Below is a small trained network, with its code and all its weights. Each question gives an input and a target symbol and asks what happens when units are switched off, that is, made to give their printed mean instead of their output.

import numpy as np


def w(rows, s, z=0):
    codes = np.array(rows[::2]) - 128.0
    scale = np.full(codes.shape[1], s)
    scale[-1] = z or s
    return codes * scale


def f(y):
    return np.maximum(y, 0)


def softmax(a):
    e = np.exp(a - a.max(-1, keepdims=True))
    return e / e.sum(-1, keepdims=True)


def log_softmax(a):
    a = a - a.max(-1, keepdims=True)
    return a - np.log(np.exp(a).sum(-1, keepdims=True))


def net(x, mask):
    ids = ['ζηθμξφψω'.index(c) for c in x.split()]
    T = len(ids)
    res = E[ids] + P[:T]
    r = res
    for j in range(3):
        rows = slice(2 * j, 2 * j + 2)
        q, k, v = (r @ M[0][rows].T for M in (Q, K, V))
        z = softmax(np.where(np.tri(T) > 0, q @ k.T / 2**0.5, -1e9)) @ v
        o = O[0][rows]
        res = res + np.where(mask[j], z, o[:, -1]) @ o[:, :-1]
    y = f(res @ A[0][:, :-1].T + A[0][:, -1])
    res = res + np.where(mask[3:27], y, B[0][:, -1]) @ B[0][:, :-1]
    return log_softmax(res[-1] @ U[:, :-1].T + U[:, -1])


Q, K, V, O, A, B = {}, {}, {}, {}, {}, {}
E = w([
[94,131,125,143,110,114,111,127,77,122,138,203],'ζ',
[120,135,177,78,63,99,191,109,90,90,225,78],'η',
[182,213,162,156,124,119,119,194,89,141,144,141],'θ',
[126,182,121,78,167,120,69,102,152,150,134,138],'μ',
[5,128,147,141,138,119,128,97,176,170,198,143],'ξ',
[114,122,145,142,127,94,95,146,153,170,181,119],'φ',
[121,102,133,134,94,89,132,128,117,97,66,168],'ψ',
[109,73,174,128,106,164,99,173,102,86,141,111],'ω',
],0.029)
P = w([
[253,31,211,180,205,171,166,69,101,197,87,156],'0',
[111,153,155,158,123,202,94,153,98,255,68,115],'1',
[110,150,125,150,90,135,61,145,132,140,118,158],'2',
[71,112,128,89,84,150,97,137,191,165,93,101],'3',
[72,114,96,50,19,101,108,132,207,64,105,87],'4',
[59,116,81,108,87,131,53,207,204,70,84,84],'5',
[21,101,82,109,83,185,74,205,237,120,33,23],'6',
],0.0084)
Q[0] = w([
[125,139,95,37,73,132,77,150,160,184,83,170],'H0',
[161,75,62,131,184,149,170,150,162,127,149,55],'H0',
[205,94,39,124,170,171,148,116,108,132,105,59],'H1',
[116,41,153,93,181,157,85,77,219,115,200,15],'H1',
[130,183,173,220,47,51,142,129,91,137,84,253],'H2',
[50,49,209,114,109,82,62,169,208,209,254,40],'H2',
],0.0082)
K[0] = w([
[133,87,126,168,168,61,154,151,134,73,160,144],'H0',
[151,141,108,78,99,158,90,93,167,136,77,122],'H0',
[92,229,150,126,91,169,116,70,75,109,136,128],'H1',
[63,159,36,114,1,140,44,237,206,103,96,83],'H1',
[246,25,198,185,210,136,197,57,114,170,125,220],'H2',
[103,105,125,138,107,134,100,187,235,59,59,90],'H2',
],0.0075)
V[0] = w([
[198,83,155,164,187,118,150,55,135,96,170,152],'H0',
[111,115,110,117,90,68,154,139,146,105,149,91],'H0',
[38,160,124,109,185,213,156,99,93,91,195,153],'H1',
[94,6,132,214,88,78,133,90,110,186,154,118],'H1',
[123,88,81,89,142,136,106,106,103,96,3,218],'H2',
[99,117,103,132,129,51,119,78,189,215,151,226],'H2',
],0.0068)
O[0] = w([
[164,223,190,154,175,115,88,157,115,87,194,66,123],'H0',
[106,145,115,150,132,87,176,107,68,163,85,163,92],'H0',
[21,149,198,88,126,239,63,20,75,55,1,207,124],'H1',
[104,111,155,202,172,51,82,163,168,102,141,64,253],'H1',
[60,39,168,85,158,104,96,176,3,187,171,66,70],'H2',
[48,73,83,152,214,215,154,138,98,107,127,82,78],'H2',
],0.0084,0.0051)
A[0] = w([
[119,85,129,88,154,104,178,126,70,103,107,182,140],'N0',
[193,137,130,96,136,36,166,198,118,178,131,165,193],'N1',
[95,224,196,172,133,76,162,152,107,8,129,203,32],'N2',
[201,147,94,114,82,155,204,105,130,123,97,189,5],'N3',
[133,141,120,137,107,91,171,138,128,170,146,149,87],'N4',
[130,129,126,118,30,112,133,86,93,77,182,128,25],'N5',
[164,99,153,114,138,109,156,146,93,123,158,102,22],'N6',
[140,153,74,201,117,159,100,138,110,173,108,34,142],'N7',
[71,110,101,165,144,103,190,186,123,81,127,65,36],'N8',
[171,107,137,155,212,117,76,106,77,113,91,132,219],'N9',
[103,97,163,142,87,112,179,151,165,204,130,95,185],'N10',
[164,124,182,78,113,108,111,107,95,96,129,128,81],'N11',
[136,157,235,93,164,88,93,119,136,153,155,146,146],'N12',
[166,130,132,89,170,180,131,56,135,153,126,192,65],'N13',
[164,146,187,158,127,185,163,170,169,90,87,122,97],'N14',
[127,149,75,56,145,151,135,168,50,199,63,161,56],'N15',
[143,118,110,145,151,118,125,89,156,132,3,83,203],'N16',
[157,157,64,107,156,111,137,134,234,122,185,110,120],'N17',
[96,138,72,154,146,168,160,141,182,171,121,225,179],'N18',
[65,89,71,134,164,173,113,178,69,160,111,55,110],'N19',
[105,126,125,90,142,195,218,118,128,62,122,151,203],'N20',
[120,109,113,193,123,55,55,87,83,81,99,126,182],'N21',
[132,96,112,140,212,127,148,101,153,143,143,111,82],'N22',
[107,137,95,106,173,120,91,124,45,93,182,147,151],'N23',
],0.0079,0.0021)
B[0] = w([
[165,198,207,119,78,152,159,109,110,162,157,101,150],'N0',
[30,63,172,147,168,182,104,98,140,88,126,181,217],'N1',
[95,101,105,186,152,94,134,65,122,163,120,68,245],'N2',
[178,175,91,54,237,123,94,69,63,179,94,204,155],'N3',
[91,135,135,184,180,189,2,137,174,145,31,202,162],'N4',
[144,126,60,62,121,191,87,89,169,181,119,122,205],'N5',
[96,107,65,139,161,105,88,116,145,183,167,115,156],'N6',
[117,130,115,109,153,150,178,91,124,94,156,178,180],'N7',
[184,61,128,72,172,132,178,101,174,190,145,108,199],'N8',
[97,149,150,112,119,178,139,133,162,158,140,131,177],'N9',
[126,119,88,191,171,104,112,137,74,74,142,229,210],'N10',
[98,74,101,156,67,145,137,182,154,51,98,188,198],'N11',
[112,183,141,124,50,133,68,212,122,103,100,142,254],'N12',
[80,136,124,67,112,56,109,228,177,176,98,98,162],'N13',
[98,78,53,109,106,112,63,59,107,122,195,133,199],'N14',
[61,164,89,165,48,113,162,74,94,88,218,135,177],'N15',
[138,160,162,129,63,128,122,134,91,126,215,178,172],'N16',
[161,127,137,113,72,163,196,116,160,128,57,125,229],'N17',
[227,118,129,161,119,132,162,111,100,117,120,95,199],'N18',
[202,203,150,57,152,60,118,74,146,95,128,81,221],'N19',
[150,147,75,153,174,141,160,86,67,50,174,136,174],'N20',
[129,176,184,149,154,164,208,203,140,156,87,140,229],'N21',
[189,161,123,160,77,92,132,136,65,133,177,138,175],'N22',
[224,147,174,100,95,145,156,108,177,178,91,74,180],'N23',
],0.005,0.0092)
U = w([
[123,163,198,46,143,131,182,171,220,82,104,111,142],'ζ',
[188,58,83,188,83,72,58,31,141,124,69,64,6],'η',
[151,38,80,110,180,182,93,110,163,84,130,254,63],'θ',
[104,127,103,133,70,126,225,170,76,41,213,215,160],'μ',
[57,39,94,157,167,196,112,100,166,46,134,150,85],'ξ',
[143,67,38,217,75,157,189,162,220,134,146,85,246],'φ',
[99,27,81,110,171,61,101,127,148,94,172,172,132],'ψ',
[32,36,113,172,29,113,57,148,181,101,141,158,155],'ω',
],0.0043,0.0019)

Each question gives the input, a string of symbols that net reads in full, and the target symbol t.
The units are the heads (2 rows each of Q, K, V and O) and the neurons (one row each of A and B). Each row of codes is followed by its name. A weight is (code - 128) times the scale printed after its matrix; where a second scale follows, it is the last column's (O, A, B and U).
mask holds one flag per unit, heads first, then neurons. A switched-off unit (its flag False) gives its mean, the last column of its rows in O or B, instead of its output. The means were averaged over made-up inputs and are rounded, as every weight is.
A unit's drop is (log p(t) with every unit on - log p(t) with that unit switched off) / (log p(t) with every unit on - log p(t) with every unit switched off).
The circuit of an input: a set's keep is (log p(t) with only the set's units on - log p(t) with every unit switched off) / (log p(t) with every unit on - log p(t) with every unit switched off). Starting from the 12 units with the biggest drops (on a tie, the unit counted first), units are removed one at a time, each time the one whose removal leaves the highest keep (on an exact tie, the one counted first), for as long as the keep stays at least 0.8.
circuit, biggest first: the units of the circuit, biggest drop first
top k neurons: the k neurons with the biggest drops, biggest first
which heads matter: for each layer, one digit per head in row order, 1 if its drop is at least 0.15 and else 0, layers parted by /
drop of u: that unit's drop, to one decimal
input ζ ξ η η, target ξ: circuit, biggest first	[H1 H2 N2]
input θ φ ω ω μ ψ, target θ: circuit, biggest first	[H1 N3 H2 N1]
input ξ φ ξ η, target φ: circuit, biggest first	[H2 N8]
input η μ φ ω ξ η ζ, target η: circuit, biggest first	[H2 N2 N18 H0]
input ζ ξ ω φ ζ φ ξ, target φ: circuit, biggest first	[H2 H1 N18]
input θ ω ζ, target θ: top neuron	[N3]
input μ ω φ ψ η, target ψ: which heads matter	011
input ψ ζ ξ μ θ, target ψ: which heads matter	011
input ζ ζ θ, target ζ: which heads matter	011
input μ φ η, target φ: which heads matter	011
input η μ μ φ ψ, target η: circuit, biggest first	[H2 N2 H0]
input ζ ω ω ζ, target ζ: top 2 neurons	[N19 N23]
input ψ ζ ζ, target ψ: circuit, biggest first	[H1 H2 N19]
input ω ω μ η ξ η, target ξ: circuit, biggest first	[H2 H1]
input μ η μ, target μ: which heads matter	110
input ζ ζ μ ω ω ζ ψ, target ζ: top 2 neurons	[N19 N21]
input ω φ θ ψ ξ, target ψ: top neuron	[N10]
input ω ω θ, target ω: top 2 neurons	[N1 N12]
input θ ψ θ ψ, target θ: drop of H2	0.2
input φ ξ φ ψ, target φ: drop of N6	0.0
input φ φ μ μ θ ψ, target φ: drop of H2	0.4
input ξ ω ζ φ θ, target ξ: drop of H1	0.4
input μ ω η ω θ ψ, target μ: top neuron	[N15]
